Below are the code and all the weights of a small trained network. Each question names an input and a target symbol and asks about switching units off, where a switched-off unit gives its printed mean instead of its output.

import numpy as np


def w(rows, s, z=0):
    codes = np.array(rows[::2]) - 128.0
    scale = np.full(codes.shape[1], s)
    scale[-1] = z or s
    return codes * scale


def norm(h):
    return h / np.sqrt((h * h).mean(-1, keepdims=True) + 1e-5)


def softmax(a):
    e = np.exp(a - a.max(-1, keepdims=True))
    return e / e.sum(-1, keepdims=True)


def log_softmax(a):
    a = a - a.max(-1, keepdims=True)
    return a - np.log(np.exp(a).sum(-1, keepdims=True))


def net(x, mask):
    ids = ['ΔΛΞΦαβγζηθμπστ'.index(c) for c in x.split()]
    T = len(ids)
    res = E[ids] + P[:T]
    u = 0
    for l in range(3):
        r = norm(res)
        for j in range(2):
            rows = slice(2 * j, 2 * j + 2)
            q, k, v = (r @ M[l][rows].T for M in (Q, K, V))
            z = softmax(np.where(np.tri(T) > 0, q @ k.T / 2**0.5, -1e9)) @ v
            o = O[l][rows]
            res = res + np.where(mask[u + j], z, o[:, -1]) @ o[:, :-1]
        u += 2
    return log_softmax(norm(res)[-1] @ U[:, :-1].T + U[:, -1])


Q, K, V, O = {}, {}, {}, {}
E = w([
[79,138,150,67,109,93,151,88],'Δ',
[119,156,132,101,112,92,150,125],'Λ',
[111,166,133,94,120,84,165,108],'Ξ',
[125,138,94,107,117,194,132,119],'Φ',
[132,181,120,110,110,79,163,134],'α',
[106,145,101,138,102,197,134,123],'β',
[137,167,118,119,102,82,152,144],'γ',
[111,120,140,173,206,156,208,43],'ζ',
[251,89,53,155,95,150,176,96],'η',
[143,153,88,148,99,169,88,119],'θ',
[137,167,125,159,113,79,166,186],'μ',
[166,148,167,58,135,39,156,178],'π',
[192,177,231,201,70,198,158,152],'σ',
[178,135,203,57,172,212,88,113],'τ',
],0.021)
P = w([
[62,249,81,76,65,119,125,59],'0',
[108,206,88,96,74,135,128,79],'1',
[133,182,90,117,96,137,129,97],'2',
[159,153,92,134,108,147,126,124],'3',
[186,136,89,155,127,132,115,144],'4',
[190,122,83,164,140,140,107,165],'5',
[204,111,77,193,145,140,110,185],'6',
],0.011)
Q[0] = w([
[62,117,254,82,212,31,125,127],'0.h1',
[143,106,140,113,128,24,207,108],'0.h1',
[142,181,118,157,137,237,83,146],'0.h2',
[117,114,150,172,80,94,142,211],'0.h2',
],0.009)
K[0] = w([
[75,174,118,93,36,119,103,2],'0.h1',
[111,173,80,104,56,100,187,15],'0.h1',
[156,166,160,181,176,199,61,171],'0.h2',
[99,192,154,152,49,104,142,184],'0.h2',
],0.0094)
V[0] = w([
[168,96,253,52,128,163,62,110],'0.h1',
[61,49,52,168,35,203,68,72],'0.h1',
[178,201,86,81,103,31,189,240],'0.h2',
[27,178,81,137,103,133,169,179],'0.h2',
],0.0045)
O[0] = w([
[49,253,102,162,181,155,76,161,19],'0.h1',
[71,46,125,174,75,150,164,185,127],'0.h1',
[254,84,94,15,191,14,158,161,253],'0.h2',
[183,95,187,156,198,79,132,173,220],'0.h2',
],0.0057,0.0028)
Q[1] = w([
[85,131,127,135,163,162,173,131],'1.h1',
[176,23,132,149,67,152,145,114],'1.h1',
[181,196,143,133,6,188,199,214],'1.h2',
[53,125,101,154,131,142,60,103],'1.h2',
],0.013)
K[1] = w([
[130,98,156,125,209,178,128,96],'1.h1',
[154,35,104,240,184,88,149,183],'1.h1',
[255,131,110,192,150,116,16,208],'1.h2',
[104,57,139,107,213,213,121,116],'1.h2',
],0.0093)
V[1] = w([
[143,139,166,249,149,120,178,57],'1.h1',
[107,126,17,94,173,141,95,2],'1.h1',
[189,179,59,165,134,111,187,128],'1.h2',
[44,58,187,35,158,150,190,15],'1.h2',
],0.0054)
O[1] = w([
[65,128,171,224,202,161,147,17,117],'1.h1',
[156,110,206,131,245,26,81,167,189],'1.h1',
[102,74,178,9,190,113,144,133,253],'1.h2',
[242,127,2,238,163,239,186,185,52],'1.h2',
],0.0051,0.0047)
Q[2] = w([
[119,151,103,93,122,202,46,86],'2.h1',
[90,124,129,115,112,96,61,130],'2.h1',
[120,64,176,99,3,161,52,77],'2.h2',
[125,30,100,182,155,161,173,155],'2.h2',
],0.013)
K[2] = w([
[199,41,211,148,163,175,49,198],'2.h1',
[89,77,228,101,133,109,122,185],'2.h1',
[202,96,155,198,106,124,8,239],'2.h2',
[139,42,1,193,151,176,102,49],'2.h2',
],0.0091)
V[2] = w([
[98,125,31,186,117,39,149,182],'2.h1',
[152,228,190,196,50,154,198,115],'2.h1',
[224,169,42,102,40,128,36,3],'2.h2',
[215,82,142,127,150,204,199,152],'2.h2',
],0.0055)
O[2] = w([
[114,64,182,82,170,244,101,152,81],'2.h1',
[192,96,141,8,153,2,178,162,173],'2.h1',
[150,31,245,237,200,97,29,230,253],'2.h2',
[105,225,191,60,224,117,215,172,114],'2.h2',
],0.0058,0.0049)
U = w([
[163,166,143,96,183,167,58,97,34],'Δ',
[158,134,91,131,153,162,135,210,77],'Λ',
[140,125,129,133,126,131,129,119,45],'Ξ',
[140,176,52,177,110,105,128,145,121],'Φ',
[81,110,191,115,175,136,122,145,50],'α',
[245,99,104,147,146,131,134,138,18],'β',
[169,166,198,158,79,131,156,120,4],'γ',
[116,110,130,109,125,157,132,135,88],'ζ',
[136,129,120,123,128,148,128,130,51],'η',
[103,82,141,165,106,112,79,114,187],'θ',
[95,130,112,155,174,129,156,73,253],'μ',
[120,120,86,135,80,148,179,152,166],'π',
[159,103,126,77,97,170,112,57,45],'σ',
[83,129,142,72,154,51,132,141,226],'τ',
],0.012,0.0039)

Each question gives the input, a string of symbols that net reads in full, and the target symbol t.
The units are the heads (2 rows each of Q, K, V and O). Each row of codes is followed by its name. A weight is (code - 128) times the scale printed after its matrix; where a second scale follows, it is the last column's (O and U).
mask holds one flag per head, layer by layer. A switched-off head (its flag False) gives its mean, the last column of its rows in O, instead of its output. The means were averaged over made-up inputs and are rounded, as every weight is.
A unit's drop is (log p(t) with every unit on - log p(t) with that unit switched off) / (log p(t) with every unit on - log p(t) with every unit switched off).
The circuit of an input: a set's keep is (log p(t) with only the set's units on - log p(t) with every unit switched off) / (log p(t) with every unit on - log p(t) with every unit switched off). Starting from all 6 units, units are removed one at a time, each time the one whose removal leaves the highest keep (on an exact tie, the one counted first), for as long as the keep stays at least 0.8.
circuit, biggest first: the units of the circuit, biggest drop first
unit that matters most: the unit with the biggest drop
which heads matter: for each layer, one digit per head in row order, 1 if its drop is at least 0.15 and else 0, layers parted by /
input Δ μ Ξ ζ Δ, target β: circuit, biggest first -> 1.h2; 0.h2
input θ γ π θ, target Δ: circuit, biggest first -> 0.h1
input Δ ζ μ β, target σ: which heads matter -> 10 / 01 / 00
input Δ η Λ θ Φ, target θ: which heads matter -> 00 / 01 / 00
input Φ ζ τ Φ, target Φ: which heads matter -> 00 / 00 / 10
input θ σ σ θ η μ Φ, target σ: circuit, biggest first -> 1.h2; 1.h1; 2.h2
input η Λ Φ, target α: circuit, biggest first -> 0.h1; 2.h2
input η β Δ μ β, target σ: circuit, biggest first -> 0.h1; 1.h1
input ζ Φ β σ Δ β, target τ: circuit, biggest first -> 2.h1; 1.h2
input η η β, target α: which heads matter -> 00 / 00 / 01
input Δ Φ Λ β, target π: circuit, biggest first -> 0.h1; 2.h2
input Φ Λ γ τ Φ Φ, target Φ: circuit, biggest first -> 2.h1; 0.h2
input Φ Λ π η θ, target Δ: circuit, biggest first -> 0.h1; 1.h2; 2.h1
input σ ζ Δ π Δ, target β: circuit, biggest first -> 1.h2
input θ Δ Λ Φ γ τ β, target Φ: circuit, biggest first -> 2.h1; 0.h2
input Ξ β Ξ Φ Φ, target Λ: circuit, biggest first -> 0.h1; 2.h2; 2.h1
input ζ θ Δ μ β τ θ, target Φ: which heads matter -> 10 / 00 / 10
input γ α α ζ β, target μ: which heads matter -> 00 / 10 / 01
input α σ Δ Λ Φ, target Λ: which heads matter -> 11 / 00 / 11
input α Δ π α θ θ, target θ: unit that matters most -> 1.h2
input Δ θ η Ξ Λ α Ξ, target β: which heads matter -> 11 / 00 / 01
input θ θ Λ π β, target Δ: which heads matter -> 10 / 00 / 00
input σ μ π Φ σ θ θ, target τ: which heads matter -> 00 / 01 / 10
input Δ Φ θ π Δ β, target Δ: which heads matter -> 10 / 01 / 00
input Δ τ θ, target Φ: which heads matter -> 00 / 00 / 10
input μ ζ σ γ β, target τ: which heads matter -> 00 / 00 / 10
input π θ Φ, target Δ: unit that matters most -> 0.h1
